Below are the code and all the weights of a small trained network. Each question names an input and a target symbol and asks about switching units off, where a switched-off unit gives its printed mean instead of its output.

import numpy as np


def w(rows, s, z=0):
    codes = np.array(rows[::2]) - 128.0
    scale = np.full(codes.shape[1], s)
    scale[-1] = z or s
    return codes * scale


def norm(h):
    return h / np.sqrt((h * h).mean(-1, keepdims=True) + 1e-5)


def f(y):
    return np.maximum(y, 0)


def softmax(a):
    e = np.exp(a - a.max(-1, keepdims=True))
    return e / e.sum(-1, keepdims=True)


def log_softmax(a):
    a = a - a.max(-1, keepdims=True)
    return a - np.log(np.exp(a).sum(-1, keepdims=True))


def net(x, mask):
    ids = ['βγεμξπ'.index(c) for c in x.split()]
    T = len(ids)
    res = E[ids] + P[:T]
    r = norm(res)
    for j in range(3):
        rows = slice(2 * j, 2 * j + 2)
        q, k, v = (r @ M[0][rows].T for M in (Q, K, V))
        z = softmax(np.where(np.tri(T) > 0, q @ k.T / 2**0.5, -1e9)) @ v
        o = O[0][rows]
        res = res + np.where(mask[j], z, o[:, -1]) @ o[:, :-1]
    y = f(norm(res) @ A[0][:, :-1].T + A[0][:, -1])
    res = res + np.where(mask[3:11], y, B[0][:, -1]) @ B[0][:, :-1]
    return log_softmax(norm(res)[-1] @ U[:, :-1].T + U[:, -1])


Q, K, V, O, A, B = {}, {}, {}, {}, {}, {}
E = w([
[84,136,209,155,171,179,248],'β',
[141,152,130,150,155,146,94],'γ',
[96,110,181,116,30,199,129],'ε',
[165,182,87,137,64,126,126],'μ',
[141,214,93,81,133,223,185],'ξ',
[148,210,152,22,146,131,61],'π',
],0.017)
P = w([
[220,23,51,197,111,149,166],'0',
[81,178,108,76,69,186,170],'1',
[118,175,163,122,111,161,165],'2',
[153,194,181,142,133,111,165],'3',
[169,153,210,144,132,94,170],'4',
[216,152,254,137,158,75,173],'5',
],0.0082)
Q[0] = w([
[254,225,176,27,56,177,189],'h0',
[82,95,184,137,119,142,126],'h0',
[161,182,171,137,118,153,174],'h1',
[64,155,30,39,192,98,104],'h1',
[135,124,204,113,108,160,140],'h2',
[33,118,133,118,100,93,90],'h2',
],0.0089)
K[0] = w([
[119,10,80,110,177,104,124],'h0',
[129,104,121,161,123,156,147],'h0',
[200,136,81,41,188,115,46],'h1',
[50,88,165,148,86,158,101],'h1',
[147,116,71,165,126,119,123],'h2',
[89,194,95,131,146,172,162],'h2',
],0.012)
V[0] = w([
[137,235,41,111,54,177,110],'h0',
[165,186,196,59,80,110,72],'h0',
[140,107,88,137,204,224,217],'h1',
[254,82,14,187,109,146,106],'h1',
[138,156,31,209,161,72,225],'h2',
[225,13,34,149,100,167,88],'h2',
],0.0093)
O[0] = w([
[234,86,144,47,68,136,219,245],'h0',
[22,60,81,38,64,216,139,188],'h0',
[216,2,144,83,114,193,74,97],'h1',
[156,43,49,205,206,74,156,124],'h1',
[193,120,71,156,231,132,172,1],'h2',
[62,183,37,159,85,107,218,160],'h2',
],0.0096,0.0048)
A[0] = w([
[92,83,78,181,119,108,112,92],'n0',
[124,123,138,184,104,109,110,25],'n1',
[125,143,145,179,123,143,75,67],'n2',
[120,140,142,75,143,152,157,255],'n3',
[185,161,109,89,140,87,73,75],'n4',
[80,203,115,126,159,116,120,92],'n5',
[121,92,136,143,77,141,99,192],'n6',
[85,159,123,153,188,4,164,149],'n7',
],0.017,0.0044)
B[0] = w([
[51,125,198,102,144,141,2,137],'n0',
[89,100,88,120,166,109,235,132],'n1',
[28,138,52,167,179,234,183,149],'n2',
[125,83,98,197,65,145,108,246],'n3',
[49,181,95,250,82,164,255,162],'n4',
[182,169,103,174,91,76,145,170],'n5',
[68,107,88,137,94,186,186,176],'n6',
[133,9,192,35,137,32,94,176],'n7',
],0.0091,0.013)
U = w([
[223,115,179,39,103,134,114,206],'β',
[96,127,86,176,192,125,78,124],'γ',
[2,48,106,52,120,160,168,68],'ε',
[130,84,31,145,98,4,175,2],'μ',
[143,102,28,193,99,145,228,169],'ξ',
[68,149,108,106,31,92,166,137],'π',
],0.0087,0.0078)

Each question gives the input, a string of symbols that net reads in full, and the target symbol t.
The units are the heads (2 rows each of Q, K, V and O) and the neurons (one row each of A and B). Each row of codes is followed by its name. A weight is (code - 128) times the scale printed after its matrix; where a second scale follows, it is the last column's (O, A, B and U).
mask holds one flag per unit, heads first, then neurons. A switched-off unit (its flag False) gives its mean, the last column of its rows in O or B, instead of its output. The means were averaged over made-up inputs and are rounded, as every weight is.
A unit's drop is (log p(t) with every unit on - log p(t) with that unit switched off) / (log p(t) with every unit on - log p(t) with every unit switched off).
The circuit of an input: a set's keep is (log p(t) with only the set's units on - log p(t) with every unit switched off) / (log p(t) with every unit on - log p(t) with every unit switched off). Starting from all 11 units, units are removed one at a time, each time the one whose removal leaves the highest keep (on an exact tie, the one counted first), for as long as the keep stays at least 0.8.
units of the circuit, in order: the units of the circuit, biggest drop first
most important unit: the unit with the biggest drop
k most important neurons: the k neurons with the biggest drops, biggest first
heads that matter: for each layer, one digit per head in row order, 1 if its drop is at least 0.15 and else 0, layers parted by /
drop of u: that unit's drop, to one decimal
input β γ γ, target γ: units of the circuit, in order => h0
input ξ β ξ μ π, target ξ: 2 most important neurons => n4, n7
input μ μ μ, target μ: units of the circuit, in order => h1, n7
input β π β, target γ: heads that matter => 101
input π ξ ξ ξ π, target ε: 2 most important neurons => n5, n6
input π β γ, target ε: heads that matter => 000
input μ π μ β ε, target ξ: heads that matter => 001
input ξ γ β β π ε, target β: units of the circuit, in order => h0, n4
input γ μ π, target μ: heads that matter => 101
input ξ β γ γ, target β: heads that matter => 011
input ξ π β π π ε, target β: heads that matter => 100
input ξ π ε β γ, target β: heads that matter => 111
input γ β ξ γ γ, target μ: heads that matter => 001
input β ξ ε ξ γ, target γ: heads that matter => 101
input μ μ β μ ε, target μ: most important unit => h1
input β β β, target β: heads that matter => 011
input γ β β ε ε, target μ: units of the circuit, in order => h2, h0, n7
input γ ε π β γ, target μ: 2 most important neurons => n7, n5
input ξ ε ε π μ ξ, target β: drop of h0 => 0.2
input β π π, target γ: drop of n2 => 0.1
input ξ π π π π ξ, target β: units of the circuit, in order => h2
